Group, then class
[  3  16   7 -14   3  -5   1 -18   6   9   0   6  -6  -7  27  20  -4   0
   1  -4   0  -7  -1   1 -10  -2  -6  -2  -5   8  -6  29  -2   9   2  10
  -7  20   3  -5   3 -11   5 -20  -5   1  -6   0  -1  -9  -3   9  -7 -14
  18   0   0  -5 -10   1   0   5  -2  -2  -5   0  -3  -1  -5  16  18   7
   6   5   1  11 -10   6] | T.GJ
[-16   5  -5   9   1  12   6 -27 -13  -7  15   9  -1  -8  -8 -14  12  -2
   4   0  -3   0   8   0  -5   0 -16  17   5   9  12   6  -3 -14 -16  12
  10  30  -1  18  17   2  -2  18   4  -9   5  -8  15  15   9 -14  -6  -9
   2   1   2   8   0  -9  10   1  -9  19   2  -2   9  -5  -5 -27  18  12
   4  26   5  -4  17  -1] | E.CR
[ -1  21  -7 -17  -2   7   5  26  -1   5   8   9  -6 -14  -1  13  -5 -20
   1   3   3   1  -2   0 -16  -3  -6 -28  17   1   0 -17   2  13   9  16
   0 -33  -3  -1  18   5  21  -7   6   8   2   5 -21   0  23  -2 -13  -8
   1   7  -6 -14 -17   9  -5   6  -2  -7  -1   3  14  -2  -4  -5  20   6
  -7  28  -5   9   6   3] | T.GJ
[ 26   4  -1  25   1  20   3   6 -22  -5  10  17 -10  -3  23  -4   0   6
 -10  -3  -4  -3  -5   9   0   4  10  15  17   0  -8  -2  -7   6 -76  29
  -1 -21   8  -5   0   5   6   2  -9  13   3   6 -36   5  17 -25   4 -25
 -30   5   5 -25 -27   4   8  -2  -5   1  11  -1  10 -10  -8  -1  -1   0
   0  12  -3 -12 -13   4] | T.CN
[  7  -8   0   1 -16  -2  -1  76  -5   3   1 -12   0   8 -11  22   4  -1
  -4   0   3  13  -2   0   3  -3  15 -27  13  -2  22 -16   1   8  12  16
   5 -27   3  -3  -2 -10  11  -3   6   4  -6  12  -2   8  29  -7  -7  -7
  -8   8  -7   0 -36   1 -26  -2   4 -41   6  -5  -1 -14  -3 -14 -10  22
  -2  24  -8  15  13  -1] | Q.Rh
[ -9  -3   3  -1   1  -7   9  45 -10   0   4  13 -16 -15  26   7 -10   6
  -1   4   4 -12  -2  -5  24   2  -3 -12  -8   3  -7  -5  13  10  14 -15
   5 -30 -13  -4   5  -7   5  -3  -4  -1   0   8  -7   0  26  -5  -1   4
 -13  -4  -1 -23  -5  -2   4  10  -5 -19  10   9  13   1  -3   3   9   7
   2   0  -2  11  -9   5] | Q.NT
[-21   0  -4  -7   1 -19 -10   7   2  -2 -13 -15   8  14 -22 -24   8  -4
   4  -1  -8   1  -2  -7  -7   2   5 -15  -5   5   7   5   8  -1  -9  19
   9 -12 -21 -20 -12  -7   7  14   9 -18   4 -11   5  -1   2  24  -9  22
  14  -4  -4  20  26  -6   2  10   1  12  10  15   0   4  12   5 -18 -24
   3  -9   1  17  21  -1] | Q.Rh
[ 18  19  -4 -20   2  12  -9 -15   8  10  14  12   3  11  16  16  -9  -3
   0  -3   0  -1  -2   1 -11  -6   1  -8   7   9  -9 -12 -18  11  -1  24
  -2  -7  -5   6   2  -1  16 -22   2  13   4  13 -19  -2   8  -7 -12 -15
   4   4   3 -15 -35   4  -7   4   1 -10  -4 -17  -2  13 -14  -7   9  11
   1  18  -2   1  12  18] | T.GJ
[-10   9  -3   6   4   9  16 -11  -3   4  17   9  -6  12 -14  -9   4   3
   0 -26   5  10   8   2  -6   0  -3   8 -13  16   6  28   6   0 -11  38
   5  15   4  15  -1   7   8 -15   4  -1  -8 -11   3   6   5 -15 -13 -27
   3   1  19 -19 -22   3   6   6  -3  -9   6   4  13  -3 -18 -13  29   5
   7  27   4   6 -15  10] | E.SF
[-10   4   4   0   1  -7  10  49 -10   4 -14   4 -16   3 -11  15   0  -2
  -5  -9   5   8  -2   5  -8   2  -3 -20  -1  12  12  13   9   3 -10  19
   1 -19 -12   1  -4  -7  11 -10   2   0  -3   3  -2  -1  14  -7 -12 -12
  -2  -3   9 -10 -31   0  -9   0  -7 -27   5   5   0 -12   6  -4  11  15
  -2  41   7  22  -6   3] | Q.Rh
[ -6   8  -3   5   4   8   2 -64  -3  -2  -3   3  -1  30 -15 -14   4   7
  -5 -16  -3   3   8   5   0  -2  -7  22  -6   3   1  10   3 -13 -29  25
  -2  37   3   5 -12  -7   0 -12   5 -10  -9 -19  13  -7 -16  -6  -9 -12
  11   3  10   0  -9   2   4  -3  -7   4   9   4   3  -7  -3 -10   1   9
   8  20   5  -6  -3   1] | E.SF
[-12  -6   5  27   8 -16   1  60 -28   0  -3   4 -13 -12 -13   5   2   3
   0  -2   3  13  -4   0   5   4  -5 -23  -2  -1  20   4  14   6  -1  -9
  -6   2  -4  -8 -10 -15  -1  -1   4  -8   4   2  22   1   8  -3  -5   1
  -5   0   4  -8  -8  -3  -7   1  -6 -16  16   5   1 -12  11 -12   4   2
  -2  42  -3  31  -1   2] | Q.NT
[ 23  20   2   2   0  12   6 -25 -14  13   6  15  -3 -14   1  -4  -2   2
   3 -11  -5   3  -6  -5 -15  -3 -11 -10  23   1 -15 -14 -17  14   5  56
  -6 -17  -6 -10  -1 -10  23   1   0  16  11   2 -41   5   5   3 -14 -15
  -3   2   2 -12 -49   7   4  13  -1 -14 -11  -1  -8  -7  -3  11  25  23
 -14  -6   2  -1  14   5] | T.GJ
[  2   3 -10  17  -1 -13   2  28 -31  -3   2   6  -8 -31   6  -6  -3   8
  -1   8  -2  -3  -4   2  19   2  -2 -17   2  14   3  31   6  13  15 -17
  -1  15   2 -23   5 -30  -1  -4   5  -2  17 -16  14   0  15   1   0  -6
  14 -12  -3 -12  15  -9   3  18  -1  -4  16   8  11 -23   4  -1  21 -12
  -6  13  -6  19   1   6] | Z.Tm
[ 13  12  -8  -2   3   2  -2  37 -10 -10  -2   5  -9 -30 -26  -1   4  -6
 -23  10  11   1   0   0   3  -3 -25 -27  22   3  28 -18  -6   8   6   6
   6   7  -5   4  21 -25   3   9   2   1  14   4  13  19  25  10  -2   2
  -8  -1  -7   6 -24  -2  -4   6  -5 -30   9  -5  -5 -13  -2 -10  31  21
  -3  42  -5  11  36   0] | Z.LC
[ 27   3   1  16  15   6   2 -18 -11   4  13  15 -16  -9  23   6  -3   6
   3  -1  -4  -3  -1   5  -2   2  -4   0   4   0 -14 -10  -5  14  13  16
 -15  -6  -8  -8  -4  -1   7  -9  -5   8   4  13 -18  -6   1  -2  -2 -18
 -15  -4  -1 -24 -13  13   1  11  -3   9  -3   0  -2  -9  -1   7  20   5
 -13   7   1  -2 -18   2] | T.CN
[ -1  -2  -2   0   4 -20   9  40  -4  -4   7 -20   5   9 -33  -5   1  14
  -2 -10  11  11   1   1 -11  -3  17 -28  -9  -3  10  -3  15   4   9  24
   3 -21 -13   2 -12  -5   0 -10   8 -12 -15   7   7   6   9   0  -5  -6
  -7   2   4  -9 -27   3  -3   7  -2 -30   3   1  -2   4  -6 -13  -3   1
   3  -3  -6  13   8  -4] | Q.NT
[-22 -15  -2  11  -2  -4  -7  54 -17  -2   6   6  -8  14  16   0   4 -10
  -2   0  -5   3  -1  -1   2   8   6 -12   8   8  13   7  13   8  -7  25
   8   9  -4 -10 -10  -9   8  13   9  -6   5   4   2  -8  25  -9 -11 -24
  13 -15  -1  12  -5  -8  -4   2  -2 -15  12   4  10 -20  14 -45 -16  -4
   0  23  -2  24  21   2] | Q.Rh
[-20  -7   1 -10   0  14  -3 -13   2   1  -3  -4   2  35  25 -11   2   0
   0  -1   0  -4   9   3  -3   1   6  20 -19   0   2 -21   4 -10 -21   4
   5  16 -10  12 -14 -11   5 -10 -10  -9 -10   2   7 -13 -10  -4   3 -21
   7  -7  11   3  -4 -10   2  -5   2   7  -2  -6   5  -8  -7 -14  -1  -2
   5  -2   2   4  -6   3] | E.SF
[ 34  -3   6  21   7   0   5   1 -17   1   3   7 -11   7  24  -5 -11   9
  -2   2  -1   2   0   2   9   3  14   2   2   2 -23 -34   8  24  20  23
  12 -16 -17 -14 -23 -38  11  -8  -6  15   4   9 -38  -5   5 -14  -1 -18
 -29  -7   0 -27 -43   4   7  12  -1  -9   3  -4  -3 -18   7   3   3   0
 -10 -20  -4   2  -3   8] | T.CN
